Here is a tiny trained network, its code and every weight. The questions are about switching its units off for an input and a target symbol, where a switched-off unit gives its printed mean instead of its output.

import numpy as np


def w(rows, s, z=0):
    codes = np.array(rows[::2]) - 128.0
    scale = np.full(codes.shape[1], s)
    scale[-1] = z or s
    return codes * scale


def norm(h):
    return h / np.sqrt((h * h).mean(-1, keepdims=True) + 1e-5)


def f(y):
    return y / 2 * (1 + np.tanh(0.7978845608 * (y + 0.044715 * y**3)))


def softmax(a):
    e = np.exp(a - a.max(-1, keepdims=True))
    return e / e.sum(-1, keepdims=True)


def log_softmax(a):
    a = a - a.max(-1, keepdims=True)
    return a - np.log(np.exp(a).sum(-1, keepdims=True))


def net(x, mask):
    ids = ['ΠΣΦΨαβδεζηλμξτω'.index(c) for c in x.split()]
    T = len(ids)
    res = E[ids] + P[:T]
    u = 0
    for l in range(3):
        q, k, v = (norm(res) @ M[l].T for M in (Q, K, V))
        z = softmax(np.where(np.tri(T) > 0, q @ k.T / 4**0.5, -1e9)) @ v
        res = res + np.where(mask[u], z, O[l][:, -1]) @ O[l][:, :-1]
        u += 1
        y = f(norm(res) @ A[l][:, :-1].T + A[l][:, -1])
        res = res + np.where(mask[u : u + 4], y, B[l][:, -1]) @ B[l][:, :-1]
        u += 4
    return log_softmax(norm(res)[-1] @ U[:, :-1].T + U[:, -1])


Q, K, V, O, A, B = {}, {}, {}, {}, {}, {}
E = w([
[89,89,111],'Π',
[2,161,192],'Σ',
[177,75,117],'Φ',
[59,128,71],'Ψ',
[116,149,135],'α',
[8,185,47],'β',
[136,135,172],'δ',
[91,85,118],'ε',
[134,139,76],'ζ',
[98,88,123],'η',
[125,135,86],'λ',
[138,136,174],'μ',
[93,86,126],'ξ',
[111,106,72],'τ',
[223,127,122],'ω',
],0.022)
P = w([
[63,124,252],'0',
[85,178,30],'1',
[116,177,29],'2',
[129,180,24],'3',
[150,180,25],'4',
[156,180,24],'5',
[172,181,16],'6',
[175,183,31],'7',
[199,184,25],'8',
[204,187,28],'9',
],0.0044)
Q[0] = w([
[20,140,223],'0.h1',
[248,3,185],'0.h1',
[248,193,91],'0.h1',
[140,27,124],'0.h1',
],0.0053)
K[0] = w([
[166,129,65],'0.h1',
[90,121,175],'0.h1',
[254,197,111],'0.h1',
[186,7,108],'0.h1',
],0.0082)
V[0] = w([
[156,255,160],'0.h1',
[148,156,99],'0.h1',
[81,158,135],'0.h1',
[131,122,129],'0.h1',
],0.0054)
O[0] = w([
[2,36,243,5],'0.h1',
[36,120,91,127],'0.h1',
[200,109,208,171],'0.h1',
[119,134,132,125],'0.h1',
],0.0028,0.002)
A[0] = w([
[56,254,94,87],'0.n1',
[119,119,62,43],'0.n2',
[195,86,25,253],'0.n3',
[73,66,115,14],'0.n4',
],0.0093,0.0019)
B[0] = w([
[166,254,146,181],'0.n1',
[144,125,158,174],'0.n2',
[139,58,202,253],'0.n3',
[72,136,65,150],'0.n4',
],0.0093,0.008)
Q[1] = w([
[177,133,194],'1.h1',
[153,254,166],'1.h1',
[62,187,247],'1.h1',
[147,165,56],'1.h1',
],0.0081)
K[1] = w([
[146,180,195],'1.h1',
[174,96,207],'1.h1',
[135,201,254],'1.h1',
[252,156,83],'1.h1',
],0.0095)
V[1] = w([
[91,253,126],'1.h1',
[89,154,214],'1.h1',
[209,111,174],'1.h1',
[73,148,156],'1.h1',
],0.0043)
O[1] = w([
[183,59,33,2],'1.h1',
[252,126,103,195],'1.h1',
[159,221,216,75],'1.h1',
[215,174,10,189],'1.h1',
],0.0032,0.00048)
A[1] = w([
[126,89,3,224],'1.n1',
[70,228,244,62],'1.n2',
[246,94,192,3],'1.n3',
[155,161,81,67],'1.n4',
],0.0063,0.0032)
B[1] = w([
[2,138,125,254],'1.n1',
[124,113,40,173],'1.n2',
[86,218,74,196],'1.n3',
[145,126,192,101],'1.n4',
],0.0073,0.0023)
Q[2] = w([
[104,76,111],'2.h1',
[6,97,146],'2.h1',
[80,102,142],'2.h1',
[121,153,128],'2.h1',
],0.023)
K[2] = w([
[155,82,55],'2.h1',
[109,119,9],'2.h1',
[132,143,39],'2.h1',
[73,182,178],'2.h1',
],0.014)
V[2] = w([
[109,164,93],'2.h1',
[82,113,70],'2.h1',
[55,106,254],'2.h1',
[124,182,194],'2.h1',
],0.0085)
O[2] = w([
[201,180,148,226],'2.h1',
[231,42,171,244],'2.h1',
[60,204,178,176],'2.h1',
[93,253,130,149],'2.h1',
],0.0059,0.0011)
A[2] = w([
[179,74,54,147],'2.n1',
[161,165,7,2],'2.n2',
[110,208,92,141],'2.n3',
[165,92,184,117],'2.n4',
],0.012,0.0052)
B[2] = w([
[58,223,183,178],'2.n1',
[255,136,86,170],'2.n2',
[149,19,138,253],'2.n3',
[181,61,145,156],'2.n4',
],0.009,0.0055)
U = w([
[156,127,113,108],'Π',
[77,182,160,159],'Σ',
[142,66,198,91],'Φ',
[113,77,6,2],'Ψ',
[150,192,127,178],'α',
[107,160,53,176],'β',
[144,132,115,106],'δ',
[100,166,153,133],'ε',
[146,131,116,127],'ζ',
[151,139,113,158],'η',
[54,76,110,185],'λ',
[141,129,114,89],'μ',
[154,132,112,137],'ξ',
[140,133,118,82],'τ',
[165,169,231,61],'ω',
],0.018,0.0054)

Each question gives the input, a string of symbols that net reads in full, and the target symbol t.
The units are the heads (4 rows each of Q, K, V and O) and the neurons (one row each of A and B). Each row of codes is followed by its name. A weight is (code - 128) times the scale printed after its matrix; where a second scale follows, it is the last column's (O, A, B and U).
mask holds one flag per unit, layer by layer, with each layer's heads first. A switched-off unit (its flag False) gives its mean, the last column of its rows in O or B, instead of its output. The means were averaged over made-up inputs and are rounded, as every weight is.
A unit's drop is (log p(t) with every unit on - log p(t) with that unit switched off) / (log p(t) with every unit on - log p(t) with every unit switched off).
The circuit of an input: a set's keep is (log p(t) with only the set's units on - log p(t) with every unit switched off) / (log p(t) with every unit on - log p(t) with every unit switched off). Starting from the 12 units with the biggest drops (on a tie, the unit counted first), units are removed one at a time, each time the one whose removal leaves the highest keep (on an exact tie, the one counted first), for as long as the keep stays at least 0.8.
circuit, biggest first: the units of the circuit, biggest drop first
k most important neurons: the k neurons with the biggest drops, biggest first
top k neurons in layer l: the k neurons of layer l with the biggest drops, biggest first
drop of u: that unit's drop, to one decimal
input Φ ζ τ ω Σ Σ δ, target λ: 2 most important neurons -> [1.n2; 2.n3]
input δ μ Φ λ, target Σ: circuit, biggest first -> [2.h1]
input Φ δ μ δ α λ, target λ: 3 most important neurons -> [1.n2; 2.n3; 0.n3]
input Φ μ Ψ Φ λ ζ δ α ζ μ, target λ: 2 most important neurons -> [1.n2; 0.n1]
input ω μ μ, target Ψ: 4 most important neurons -> [0.n3; 1.n2; 2.n3; 2.n1]
input Φ ξ Φ Σ Ψ Σ ω ζ, target λ: 2 most important neurons -> [2.n3; 1.n2]
input ω Σ α δ β λ μ, target Ψ: 2 most important neurons -> [1.n2; 0.n3]
input ζ Π δ τ, target λ: 2 most important neurons -> [1.n1; 2.n3]
input τ Ψ η Π ζ, target Φ: 3 most important neurons -> [2.n3; 0.n1; 0.n4]
input Σ β Φ λ ξ δ ζ, target ω: 2 most important neurons -> [0.n3; 1.n3]
input τ δ ζ λ, target Φ: 2 most important neurons -> [0.n3; 2.n3]
input α λ Ψ ε ξ ξ ξ Σ ω, target ω: 2 most important neurons -> [2.n1; 1.n2]
input Φ Ψ δ δ Φ μ, target λ: 4 most important neurons -> [1.n2; 0.n3; 2.n3; 0.n1]
input τ β λ μ Φ η μ, target Φ: top 3 neurons in layer 2 -> [2.n3; 2.n2; 2.n1]
input Φ α ζ μ α β η λ, target λ: top neuron in layer 1 -> [1.n2]
input τ λ τ Ψ η ζ, target Φ: top 3 neurons in layer 0 -> [0.n1; 0.n3; 0.n4]
input μ ζ ω, target ω: top 2 neurons in layer 0 -> [0.n1; 0.n4]
input Φ Φ δ, target λ: top 3 neurons in layer 0 -> [0.n3; 0.n1; 0.n2]
input δ ξ Ψ Φ λ Ψ ε β η ζ, target Σ: drop of 0.n1 -> 0.4
input ω δ ε β Ψ ξ δ, target Ψ: drop of 2.n1 -> 0.4
input Φ η Φ τ Φ ω δ β μ ζ, target λ: drop of 2.n1 -> 0.1
